Questions about the table below.
1) What is the second-last entry, reading row by row?
2) What is the entry in the bottom-right corner?
3) What is the largest entry in the first row?
4) What is the entry just left of the largest entry?
5) What is the 1st entry, reading row by row?
6) What is the first entry of the smallest entry's row?
7) What is the second smallest entry?
8) What is the largest entry in the last column?
[[ 0.02 -0.02  0.03  0.02  0.10  0.13  0.10  0.14  0.07  0.04  0.00]
 [ 0.02  0.00 -0.04 -0.04  0.07  0.24 -0.18  0.23 -0.12  0.04  0.00]
 [ 0.07 -0.01  0.00  0.02  0.06 -0.04  0.11 -0.03  0.07  0.03  0.01]
 [ 0.06 -0.01 -0.07 -0.04  0.06  0.07 -0.16  0.08 -0.12  0.03  0.00]]
1) 0.03
2) 0.00
3) 0.14
4) 0.07
5) 0.02
6) 0.02
7) -0.16
8) 0.01

Questions about the grid below.
1) Find the fifth entry in reading order.
2) Find the 4th entry in reading order.
3) Find the third smallest entry.
4) Find the entry just left of 199.
5) Find the largest entry.
[[110, 85, 147, 94, 131, 112, 154, 138, 97, 112, 140, 158, 152, 203], [135, 169, 143, 145, 146, 146, 168, 118, 136, 177, 93, 108, 151, 78], [142, 120, 145, 131, 148, 86, 198, 163, 123, 118, 117, 124, 129, 196], [153, 139, 98, 182, 95, 165, 90, 131, 127, 104, 149, 148, 125, 109], [134, 128, 96, 150, 142, 105, 136, 155, 151, 81, 144, 117, 148, 191], [138, 157, 154, 130, 146, 136, 128, 165, 174, 162, 140, 134, 109, 113], [137, 158, 160, 133, 158, 139, 132, 174, 166, 145, 119, 145, 95, 115], [139, 127, 158, 129, 133, 161, 76, 163, 142, 115, 151, 188, 73, 126], [166, 152, 134, 146, 160, 103, 177, 90, 135, 157, 126, 82, 137, 127], [158, 165, 161, 151, 158, 156, 91, 176, 175, 128, 130, 163, 52, 96], [135, 94, 196, 82, 126, 129, 180, 80, 64, 193, 128, 152, 136, 132], [159, 159, 144, 146, 169, 128, 149, 103, 139, 145, 110, 108, 114, 106], [143, 95, 106, 151, 82, 135, 77, 177, 133, 74, 199, 179, 109, 192], [152, 111, 125, 135, 168, 86, 157, 126, 119, 72, 129, 123, 117, 211], [136, 129, 159, 130, 160, 111, 195, 146, 104, 122, 83, 137, 121, 160], [106, 105, 151, 94, 132, 130, 137, 140, 120, 138, 142, 155, 151, 165]]
1) 131
2) 94
3) 72
4) 74
5) 211

B =
[[-0.54  0.94  0.42  0.59 -0.03  0.48 -1.22 -0.44  0.27 -0.41 -0.22  0.82
   0.00 -0.92  1.11]
 [-0.26  0.34  0.17  0.30 -0.07  0.10 -0.72 -0.17 -0.05 -0.25 -0.08  0.31
  -0.02 -0.34  0.56]
 [-1.94  5.03 -0.56 -3.58 -4.01 -1.75  4.50 -5.80 -3.07 -4.47  0.44 -6.30
  -2.40  6.59  3.55]
 [ 0.22  2.31 -2.65  2.93 -0.32 -1.06  0.73 -2.14 -2.32  2.17  0.89 -0.60
   0.59 -0.48  2.27]
 [ 1.76  0.12  1.65 -1.11 -0.96  0.75  0.61 -0.04  0.19 -1.33  0.40 -1.06
   0.22 -0.71 -0.16]
 [-1.94  0.72  1.97  0.16 -0.43 -0.06 -0.16  0.10  2.25  1.36 -0.03 -2.45
  -0.90 -1.15 -0.59]
 [ 0.03  4.34  4.22  3.19  0.27 -1.47 -3.65  0.60 -0.36 -0.93  1.27  1.04
  -3.14 -4.96  1.72]
 [-0.62  0.80  0.41  0.76 -0.16  0.43 -1.08 -0.41  0.16 -0.34 -0.12  0.54
  -0.02 -0.99  0.91]
 [ 0.32  4.33 -5.20  5.70 -0.56 -2.07  1.50 -4.28 -4.53  3.93  1.76 -1.34
   1.11 -1.00  4.19]]
What is the entry just right of 2.31?
A: -2.65
The entry just left of 0.80 -> -0.62
What is the entry just left of -4.01?
A: -3.58
What is the entry just right of the smallest entry?
A: -2.40
The entry just left of the smallest entry: 0.44
The entry just left of the centre entry is 0.61
What is the first entry in reading order?
A: -0.54
The entry just left of 5.70 is -5.20
What is the second smallest entry?
A: -5.80
What is the entry just right of 0.03?
A: 4.34
The entry just right of -2.32 is 2.17
What is the entry just right of the centre entry?
A: 0.19
The entry just left of -0.72: 0.10
What is the entry just right of 0.31?
A: -0.02
